Here is a tiny trained network, its code and every weight. The questions are about switching its units off for an input and a target symbol, where a switched-off unit gives its printed mean instead of its output.

import numpy as np


def w(rows, s, z=0):
    codes = np.array(rows[::2]) - 128.0
    scale = np.full(codes.shape[1], s)
    scale[-1] = z or s
    return codes * scale


def f(y):
    return np.maximum(y, 0)


def softmax(a):
    e = np.exp(a - a.max(-1, keepdims=True))
    return e / e.sum(-1, keepdims=True)


def log_softmax(a):
    a = a - a.max(-1, keepdims=True)
    return a - np.log(np.exp(a).sum(-1, keepdims=True))


def net(x, mask):
    ids = ['βγδεζηθλμξπστφψω'.index(c) for c in x.split()]
    T = len(ids)
    res = E[ids] + P[:T]
    u = 0
    for l in range(2):
        q, k, v = (res @ M[l].T for M in (Q, K, V))
        z = softmax(np.where(np.tri(T) > 0, q @ k.T / 3**0.5, -1e9)) @ v
        res = res + np.where(mask[u], z, O[l][:, -1]) @ O[l][:, :-1]
        u += 1
        y = f(res @ A[l][:, :-1].T + A[l][:, -1])
        res = res + np.where(mask[u : u + 8], y, B[l][:, -1]) @ B[l][:, :-1]
        u += 8
    return log_softmax(res[-1] @ U[:, :-1].T + U[:, -1])


Q, K, V, O, A, B = {}, {}, {}, {}, {}, {}
E = w([
[138,140,172,132,108,208,192,216,120,182],'β',
[97,126,199,61,141,185,170,233,201,119],'γ',
[199,115,160,4,132,192,95,101,200,111],'δ',
[90,84,196,67,91,100,162,27,97,125],'ε',
[97,144,161,114,94,106,133,206,101,119],'ζ',
[164,117,81,85,137,216,163,165,126,245],'η',
[207,61,171,78,155,223,170,123,166,214],'θ',
[119,53,184,91,126,135,183,160,55,187],'λ',
[23,157,153,98,52,78,131,101,34,113],'μ',
[179,97,161,137,147,66,61,149,137,137],'ξ',
[144,105,147,30,133,150,109,181,122,163],'π',
[242,146,110,173,109,129,136,88,84,205],'σ',
[200,75,142,63,129,121,70,62,66,192],'τ',
[198,134,123,142,135,75,54,46,185,151],'φ',
[202,190,95,137,106,105,70,131,132,139],'ψ',
[119,191,115,131,72,103,134,81,164,94],'ω',
],0.016)
P = w([
[94,68,89,152,150,103,114,134,116,5],'0',
[172,169,91,100,188,158,169,77,109,50],'1',
[90,83,83,111,76,92,133,158,176,153],'2',
[133,213,157,96,179,105,167,67,87,98],'3',
[89,110,165,106,81,100,109,168,173,221],'4',
[111,241,200,80,193,67,163,69,87,135],'5',
[115,143,184,84,97,83,85,186,123,236],'6',
],0.014)
Q[0] = w([
[100,205,224,41,127,38,151,147,151,204],'L0H0',
[116,105,134,133,54,116,98,127,165,187],'L0H0',
[130,188,135,145,254,166,136,75,72,72],'L0H0',
],0.0086)
K[0] = w([
[168,214,204,59,86,33,155,143,162,255],'L0H0',
[144,201,152,127,191,113,191,133,119,139],'L0H0',
[156,68,156,179,15,150,123,165,157,118],'L0H0',
],0.0076)
V[0] = w([
[144,24,122,90,204,32,158,217,60,177],'L0H0',
[169,171,82,191,99,101,121,131,15,166],'L0H0',
[122,185,77,1,121,129,23,188,78,118],'L0H0',
],0.0081)
O[0] = w([
[121,122,111,100,68,115,162,84,252,122,252],'L0H0',
[107,101,116,100,199,66,180,148,155,117,230],'L0H0',
[108,69,182,228,196,221,165,94,150,151,240],'L0H0',
],0.015,0.002)
A[0] = w([
[194,151,191,138,92,173,151,154,4,116,42],'L0N0',
[140,201,49,210,102,110,102,182,206,141,96],'L0N1',
[181,193,118,105,146,113,120,179,95,100,24],'L0N2',
[187,67,209,43,108,180,118,142,162,158,104],'L0N3',
[137,134,176,238,79,37,136,172,105,23,169],'L0N4',
[103,174,96,188,132,133,169,115,133,108,249],'L0N5',
[150,119,177,173,170,66,117,151,160,61,1],'L0N6',
[117,131,109,106,114,180,255,139,60,171,34],'L0N7',
],0.0067,0.0046)
B[0] = w([
[1,171,106,73,138,141,74,76,205,96,199],'L0N0',
[92,54,169,94,125,150,127,167,152,171,171],'L0N1',
[127,71,125,165,109,154,169,83,245,152,163],'L0N2',
[84,132,94,176,93,68,105,126,52,155,255],'L0N3',
[100,153,161,2,175,192,94,166,157,102,167],'L0N4',
[114,30,161,105,156,168,137,221,129,181,203],'L0N5',
[147,113,120,43,84,179,114,133,202,128,149],'L0N6',
[85,147,158,35,107,121,56,122,163,43,183],'L0N7',
],0.0067,0.0064)
Q[1] = w([
[141,200,108,136,151,163,211,53,117,1],'L1H0',
[79,142,205,75,149,88,108,121,80,239],'L1H0',
[199,206,223,30,156,185,157,56,167,149],'L1H0',
],0.0079)
K[1] = w([
[121,9,13,151,105,134,64,204,139,90],'L1H0',
[131,245,204,131,170,99,113,148,212,217],'L1H0',
[50,95,216,161,103,27,81,168,101,254],'L1H0',
],0.0071)
V[1] = w([
[92,223,157,132,93,193,204,255,151,118],'L1H0',
[138,141,50,120,159,178,86,214,188,203],'L1H0',
[62,105,78,80,116,147,183,100,70,208],'L1H0',
],0.0081)
O[1] = w([
[196,44,92,184,119,14,49,27,107,61,38],'L1H0',
[144,50,158,122,117,103,94,196,50,249,196],'L1H0',
[20,81,1,210,161,109,90,233,130,65,253],'L1H0',
],0.0099,0.0034)
A[1] = w([
[247,252,104,217,200,69,194,188,79,156,71],'L1N0',
[129,221,109,73,68,100,113,133,90,151,121],'L1N1',
[120,93,130,125,254,141,126,74,62,92,182],'L1N2',
[77,163,212,139,140,57,85,98,196,119,158],'L1N3',
[185,82,122,146,65,69,100,112,72,107,155],'L1N4',
[109,227,128,162,161,191,82,122,99,103,145],'L1N5',
[115,111,161,229,80,187,106,61,141,148,132],'L1N6',
[57,91,188,126,79,112,115,171,109,82,254],'L1N7',
],0.0083,0.0082)
B[1] = w([
[4,139,120,173,117,107,166,112,36,140,146],'L1N0',
[189,108,86,154,122,182,126,223,163,100,194],'L1N1',
[122,83,141,137,131,108,66,156,199,129,193],'L1N2',
[121,108,104,128,134,147,118,160,98,166,194],'L1N3',
[130,153,159,114,180,144,158,72,150,135,201],'L1N4',
[119,99,80,97,182,99,118,90,96,156,186],'L1N5',
[119,82,118,89,89,160,162,117,111,89,194],'L1N6',
[203,126,124,128,134,141,137,58,147,127,249],'L1N7',
],0.013)
U = w([
[147,49,70,75,166,166,143,128,185,149,252],'β',
[119,76,41,180,151,142,156,124,102,206,242],'γ',
[43,134,98,175,164,162,162,111,146,181,161],'δ',
[31,93,102,96,139,169,112,129,52,113,88],'ε',
[173,129,67,171,64,160,73,149,137,144,74],'ζ',
[168,170,110,145,187,106,149,81,129,129,106],'η',
[94,163,182,70,17,113,115,105,153,229,106],'θ',
[58,154,132,71,136,123,2,136,104,78,115],'λ',
[89,66,102,14,148,40,200,199,100,82,114],'μ',
[18,120,88,81,42,91,97,98,218,141,33],'ξ',
[106,145,129,123,79,162,91,70,110,122,93],'π',
[74,28,126,151,97,187,165,164,113,81,2],'σ',
[93,44,248,120,171,151,114,203,97,87,76],'τ',
[161,182,145,103,191,209,116,147,37,152,85],'φ',
[102,180,52,138,193,167,116,114,117,37,95],'ψ',
[79,88,122,176,191,142,119,161,168,6,47],'ω',
],0.0058,0.0077)

Each question gives the input, a string of symbols that net reads in full, and the target symbol t.
The units are the heads (3 rows each of Q, K, V and O) and the neurons (one row each of A and B). Each row of codes is followed by its name. A weight is (code - 128) times the scale printed after its matrix; where a second scale follows, it is the last column's (O, A, B and U).
mask holds one flag per unit, layer by layer, with each layer's heads first. A switched-off unit (its flag False) gives its mean, the last column of its rows in O or B, instead of its output. The means were averaged over made-up inputs and are rounded, as every weight is.
A unit's drop is (log p(t) with every unit on - log p(t) with that unit switched off) / (log p(t) with every unit on - log p(t) with every unit switched off).
The circuit of an input: a set's keep is (log p(t) with only the set's units on - log p(t) with every unit switched off) / (log p(t) with every unit on - log p(t) with every unit switched off). Starting from the 12 units with the biggest drops (on a tie, the unit counted first), units are removed one at a time, each time the one whose removal leaves the highest keep (on an exact tie, the one counted first), for as long as the keep stays at least 0.8.
circuit, biggest first: the units of the circuit, biggest drop first
unit that matters most: the unit with the biggest drop
k most important neurons: the k neurons with the biggest drops, biggest first
top k neurons in layer l: the k neurons of layer l with the biggest drops, biggest first
drop of u: that unit's drop, to one decimal
input φ β φ, target η: circuit, biggest first	L1N4, L1H0, L0H0
input θ τ σ π ξ ε σ, target ψ: circuit, biggest first	L1H0
input σ σ σ π ψ θ σ, target ζ: top 2 neurons in layer 1	L1N1, L1N4
input σ ξ ψ ξ π, target θ: circuit, biggest first	L1H0, L0N3
input η μ τ π θ τ, target ζ: circuit, biggest first	L0H0, L1N1
input ψ λ π σ φ φ, target γ: top 3 neurons in layer 1	L1N0, L1N5, L1N1
input β θ ψ φ η, target φ: circuit, biggest first	L1H0, L0H0
input σ ψ β δ τ β, target δ: 4 most important neurons	L1N1, L0N3, L1N6, L1N2
input ψ π ψ θ, target τ: 2 most important neurons	L1N2, L1N5
input β σ ψ ψ φ β σ, target η: circuit, biggest first	L1H0, L1N4
input ψ μ π θ, target σ: circuit, biggest first	L0H0, L1N6, L0N3
input ψ ω ω, target λ: circuit, biggest first	L0H0, L0N0
input ψ ω τ ε, target δ: circuit, biggest first	L1H0, L0H0
input γ σ γ φ, target π: circuit, biggest first	L0H0
input φ ψ π β, target σ: circuit, biggest first	L0H0, L1N6
input π σ φ ω, target φ: circuit, biggest first	L1H0, L0H0
input σ β ψ τ γ σ, target π: circuit, biggest first	L0H0, L1H0, L1N1, L1N6
input β ζ π σ, target σ: circuit, biggest first	L0H0, L1N6, L1N7
input σ σ μ, target μ: 3 most important neurons	L1N4, L1N2, L0N0
input σ θ σ μ, target μ: 2 most important neurons	L1N4, L0N0
input β θ σ ω β τ φ, target δ: unit that matters most	L1H0
input γ σ θ σ, target ζ: drop of L1N4	0.1
input ξ φ π, target φ: drop of L1N1	0.0
input β ψ τ, target τ: drop of L1H0	0.1
input π σ ω ε φ, target ψ: drop of L1N4	0.0
input σ φ δ β θ, target η: top 2 neurons in layer 1	L1N4, L1N1
input σ ψ ω, target τ: unit that matters most	L0H0
input δ π τ δ π, target ε: top 2 neurons in layer 0	L0N3, L0N0
